Here is a tiny trained network, its code and every weight. The questions are about switching its units off for an input and a target symbol, where a switched-off unit gives its printed mean instead of its output.

import numpy as np


def w(rows, s, z=0):
    codes = np.array(rows[::2]) - 128.0
    scale = np.full(codes.shape[1], s)
    scale[-1] = z or s
    return codes * scale


def f(y):
    return y / 2 * (1 + np.tanh(0.7978845608 * (y + 0.044715 * y**3)))


def softmax(a):
    e = np.exp(a - a.max(-1, keepdims=True))
    return e / e.sum(-1, keepdims=True)


def log_softmax(a):
    a = a - a.max(-1, keepdims=True)
    return a - np.log(np.exp(a).sum(-1, keepdims=True))


def net(x, mask):
    ids = ['αβγδεζηθμξπτφψω'.index(c) for c in x.split()]
    T = len(ids)
    res = E[ids] + P[:T]
    r = res
    for j in range(2):
        rows = slice(2 * j, 2 * j + 2)
        q, k, v = (r @ M[0][rows].T for M in (Q, K, V))
        z = softmax(np.where(np.tri(T) > 0, q @ k.T / 2**0.5, -1e9)) @ v
        o = O[0][rows]
        res = res + np.where(mask[j], z, o[:, -1]) @ o[:, :-1]
    y = f(res @ A[0][:, :-1].T + A[0][:, -1])
    res = res + np.where(mask[2:10], y, B[0][:, -1]) @ B[0][:, :-1]
    return log_softmax(res[-1] @ U[:, :-1].T + U[:, -1])


Q, K, V, O, A, B = {}, {}, {}, {}, {}, {}
E = w([
[86,177,80,16],'α',
[204,161,198,117],'β',
[181,192,139,74],'γ',
[27,93,173,103],'δ',
[208,153,225,131],'ε',
[81,139,144,76],'ζ',
[162,197,121,53],'η',
[231,189,159,70],'θ',
[72,124,148,77],'μ',
[102,153,122,58],'ξ',
[4,125,80,33],'π',
[142,150,165,97],'τ',
[106,148,148,82],'φ',
[131,77,231,132],'ψ',
[180,168,185,109],'ω',
],0.011)
P = w([
[184,194,247,8],'0',
[170,62,82,91],'1',
[72,227,156,153],'2',
[181,58,72,109],'3',
[62,204,146,85],'4',
[207,68,74,119],'5',
[39,183,128,67],'6',
[229,90,63,117],'7',
[92,154,195,106],'8',
[237,99,57,114],'9',
[70,138,197,109],'10',
[227,84,61,120],'11',
],0.012)
Q[0] = w([
[45,237,139,251],'H1',
[135,97,175,133],'H1',
[119,142,206,67],'H2',
[100,79,81,124],'H2',
],0.012)
K[0] = w([
[132,139,26,247],'H1',
[107,78,163,114],'H1',
[108,106,95,139],'H2',
[96,154,169,65],'H2',
],0.015)
V[0] = w([
[8,52,158,135],'H1',
[62,108,31,40],'H1',
[100,176,221,87],'H2',
[147,112,123,79],'H2',
],0.015)
O[0] = w([
[252,96,171,46,10],'H1',
[160,146,186,182,79],'H1',
[196,157,139,145,229],'H2',
[139,90,130,159,198],'H2',
],0.012,0.011)
A[0] = w([
[218,158,146,187,206],'N1',
[183,161,148,150,59],'N2',
[96,86,81,122,2],'N3',
[57,169,173,100,141],'N4',
[154,171,218,110,115],'N5',
[110,94,142,202,156],'N6',
[160,23,54,114,191],'N7',
[133,76,109,12,115],'N8',
],0.011,0.0062)
B[0] = w([
[151,212,151,144,243],'N1',
[121,63,121,188,153],'N2',
[194,119,254,244,174],'N3',
[178,116,197,118,255],'N4',
[67,127,68,116,207],'N5',
[116,172,83,70,235],'N6',
[165,50,100,60,213],'N7',
[48,113,234,160,171],'N8',
],0.015,0.0064)
U = w([
[155,74,173,210,67],'α',
[175,152,79,88,119],'β',
[52,133,81,161,71],'γ',
[207,142,95,92,126],'δ',
[67,184,128,47,237],'ε',
[41,114,219,218,65],'ζ',
[198,133,190,197,2],'η',
[18,160,31,107,54],'θ',
[69,116,3,85,144],'μ',
[112,101,97,170,129],'ξ',
[109,148,30,69,111],'π',
[72,253,184,61,182],'τ',
[107,80,157,199,147],'φ',
[211,109,217,141,52],'ψ',
[130,60,119,96,148],'ω',
],0.0072,0.0052)

Each question gives the input, a string of symbols that net reads in full, and the target symbol t.
The units are the heads (2 rows each of Q, K, V and O) and the neurons (one row each of A and B). Each row of codes is followed by its name. A weight is (code - 128) times the scale printed after its matrix; where a second scale follows, it is the last column's (O, A, B and U).
mask holds one flag per unit, heads first, then neurons. A switched-off unit (its flag False) gives its mean, the last column of its rows in O or B, instead of its output. The means were averaged over made-up inputs and are rounded, as every weight is.
A unit's drop is (log p(t) with every unit on - log p(t) with that unit switched off) / (log p(t) with every unit on - log p(t) with every unit switched off).
The circuit of an input: a set's keep is (log p(t) with only the set's units on - log p(t) with every unit switched off) / (log p(t) with every unit on - log p(t) with every unit switched off). Starting from all 10 units, units are removed one at a time, each time the one whose removal leaves the highest keep (on an exact tie, the one counted first), for as long as the keep stays at least 0.8.
circuit, biggest first: the units of the circuit, biggest drop first
unit that matters most: the unit with the biggest drop
k most important neurons: the k neurons with the biggest drops, biggest first
drop when u is switched off: that unit's drop, to one decimal
input ψ ψ α α, target ω: unit that matters most -> H1
input ψ ψ α ψ ψ ψ δ ψ η ω, target ω: circuit, biggest first -> (H1, N7, N8)
input δ μ η θ, target ψ: 4 most important neurons -> (N8, N1, N7, N6)
input ψ ω δ η, target ω: 2 most important neurons -> (N7, N8)
input ψ τ ω γ φ τ μ ψ μ ε ε ζ, target ω: circuit, biggest first -> (H1, N7, N8)
input δ ψ α ψ θ ψ ζ τ, target ψ: 2 most important neurons -> (N8, N1)
input θ α τ θ ψ ω μ π, target ζ: circuit, biggest first -> (H1, N3)
input μ ζ φ φ, target δ: circuit, biggest first -> (H1, H2, N8)
input α α φ ψ α τ μ θ ζ β, target τ: circuit, biggest first -> (H1, N1, N6)
input α μ π ω θ θ ξ π θ θ, target τ: circuit, biggest first -> (H1, N1)
input π η μ μ γ θ ξ φ, target η: circuit, biggest first -> (H1, N1)
input ψ ψ ψ γ γ ω ζ δ, target ω: 3 most important neurons -> (N7, N8, N1)
input ψ θ β β ω β, target ω: 2 most important neurons -> (N7, N8)
input δ ψ ω γ φ ψ ζ ψ β η δ δ, target ψ: circuit, biggest first -> (H1)
input τ β γ ψ φ π τ δ ψ ω, target μ: 2 most important neurons -> (N4, N1)
input δ θ δ ψ π φ, target ψ: drop when N8 is switched off -> 0.4
input θ θ μ θ, target ζ: drop when N1 is switched off -> 0.0
input ψ π ψ δ α ω φ θ γ ε, target ω: drop when H2 is switched off -> 0.2
